Below is a small trained network, with its code and all its weights. Each question gives an input and a target symbol and asks what happens when units are switched off, that is, made to give their printed mean instead of their output.

import numpy as np


def w(rows, s, z=0):
    codes = np.array(rows[::2]) - 128.0
    scale = np.full(codes.shape[1], s)
    scale[-1] = z or s
    return codes * scale


def f(y):
    return np.maximum(y, 0)


def softmax(a):
    e = np.exp(a - a.max(-1, keepdims=True))
    return e / e.sum(-1, keepdims=True)


def log_softmax(a):
    a = a - a.max(-1, keepdims=True)
    return a - np.log(np.exp(a).sum(-1, keepdims=True))


def net(x, mask):
    ids = ['ΓΘΣαβδζλμπτφψω'.index(c) for c in x.split()]
    T = len(ids)
    res = E[ids] + P[:T]
    r = res
    for j in range(2):
        rows = slice(4 * j, 4 * j + 4)
        q, k, v = (r @ M[0][rows].T for M in (Q, K, V))
        z = softmax(np.where(np.tri(T) > 0, q @ k.T / 4**0.5, -1e9)) @ v
        o = O[0][rows]
        res = res + np.where(mask[j], z, o[:, -1]) @ o[:, :-1]
    y = f(res @ A[0][:, :-1].T + A[0][:, -1])
    res = res + np.where(mask[2:6], y, B[0][:, -1]) @ B[0][:, :-1]
    return log_softmax(res[-1] @ U[:, :-1].T + U[:, -1])


Q, K, V, O, A, B = {}, {}, {}, {}, {}, {}
E = w([
[110,172,116],'Γ',
[173,178,115],'Θ',
[101,152,26],'Σ',
[121,130,104],'α',
[139,123,112],'β',
[88,132,106],'δ',
[216,123,134],'ζ',
[223,128,69],'λ',
[95,105,84],'μ',
[143,62,2],'π',
[99,99,127],'τ',
[164,43,123],'φ',
[35,76,88],'ψ',
[127,90,190],'ω',
],0.0084)
P = w([
[149,138,190],'0',
[188,184,174],'1',
[93,69,136],'2',
[102,156,166],'3',
[253,237,158],'4',
[143,23,187],'5',
],0.0057)
Q[0] = w([
[99,92,163],'H0',
[252,164,166],'H0',
[156,158,106],'H0',
[153,125,152],'H0',
[111,141,139],'H1',
[97,100,126],'H1',
[139,162,116],'H1',
[111,107,109],'H1',
],0.03)
K[0] = w([
[145,91,168],'H0',
[146,97,3],'H0',
[122,145,95],'H0',
[139,105,108],'H0',
[143,109,121],'H1',
[133,85,145],'H1',
[136,154,126],'H1',
[128,109,153],'H1',
],0.033)
V[0] = w([
[110,161,70],'H0',
[108,97,95],'H0',
[140,184,41],'H0',
[109,177,156],'H0',
[118,63,65],'H1',
[5,219,78],'H1',
[7,45,221],'H1',
[153,43,77],'H1',
],0.015)
O[0] = w([
[83,146,76,140],'H0',
[83,97,113,153],'H0',
[107,158,41,177],'H0',
[139,179,138,63],'H0',
[97,116,50,185],'H1',
[3,162,161,25],'H1',
[52,6,175,4],'H1',
[132,110,41,214],'H1',
],0.02,0.0037)
A[0] = w([
[148,135,90,2],'N0',
[148,162,207,148],'N1',
[88,137,137,102],'N2',
[68,255,217,120],'N3',
],0.0092,0.0057)
B[0] = w([
[58,82,235,254],'N0',
[139,94,198,202],'N1',
[135,134,93,142],'N2',
[13,131,254,211],'N3',
],0.0086,0.0056)
U = w([
[119,136,178,91],'Γ',
[185,174,183,88],'Θ',
[59,184,102,120],'Σ',
[149,113,152,90],'α',
[182,114,154,198],'β',
[102,95,159,168],'δ',
[232,131,148,60],'ζ',
[230,182,98,93],'λ',
[122,93,125,137],'μ',
[146,114,3,254],'π',
[144,68,132,154],'τ',
[208,33,99,35],'φ',
[70,28,102,126],'ψ',
[185,44,175,113],'ω',
],0.0049,0.0047)

Each question gives the input, a string of symbols that net reads in full, and the target symbol t.
The units are the heads (4 rows each of Q, K, V and O) and the neurons (one row each of A and B). Each row of codes is followed by its name. A weight is (code - 128) times the scale printed after its matrix; where a second scale follows, it is the last column's (O, A, B and U).
mask holds one flag per unit, heads first, then neurons. A switched-off unit (its flag False) gives its mean, the last column of its rows in O or B, instead of its output. The means were averaged over made-up inputs and are rounded, as every weight is.
A unit's drop is (log p(t) with every unit on - log p(t) with that unit switched off) / (log p(t) with every unit on - log p(t) with every unit switched off).
The circuit of an input: a set's keep is (log p(t) with only the set's units on - log p(t) with every unit switched off) / (log p(t) with every unit on - log p(t) with every unit switched off). Starting from all 6 units, units are removed one at a time, each time the one whose removal leaves the highest keep (on an exact tie, the one counted first), for as long as the keep stays at least 0.8.
circuit, biggest first: the units of the circuit, biggest drop first
unit that matters most: the unit with the biggest drop
k most important neurons: the k neurons with the biggest drops, biggest first
drop of u: that unit's drop, to one decimal
input ζ α Θ λ ω, target λ: circuit, biggest first => [H1; H0]
input π Σ Γ λ π φ, target φ: circuit, biggest first => [H1; H0]
input ω π ψ, target ω: unit that matters most => H0
input Σ ω ψ Θ, target Σ: circuit, biggest first => [H1; H0; N3]
input ω ζ π, target ω: circuit, biggest first => [H0; H1]
input μ ζ Θ ψ Σ, target Σ: circuit, biggest first => [H1; H0; N3]
input π π α, target π: 2 most important neurons => [N3; N1]
input λ τ π τ ω, target π: circuit, biggest first => [H0; N3]
input π φ β ζ, target π: circuit, biggest first => [H0; H1]
input β π φ π φ, target π: circuit, biggest first => [H0; H1]
input π ψ μ π μ, target π: circuit, biggest first => [H0; N3]
input τ Γ ζ Σ μ, target Σ: drop of N3 => 0.2
input μ ζ β Σ δ, target Σ: drop of H0 => 0.5
input ω δ β, target ω: drop of H0 => 0.6
input μ ψ τ μ π Θ, target π: circuit, biggest first => [H0]
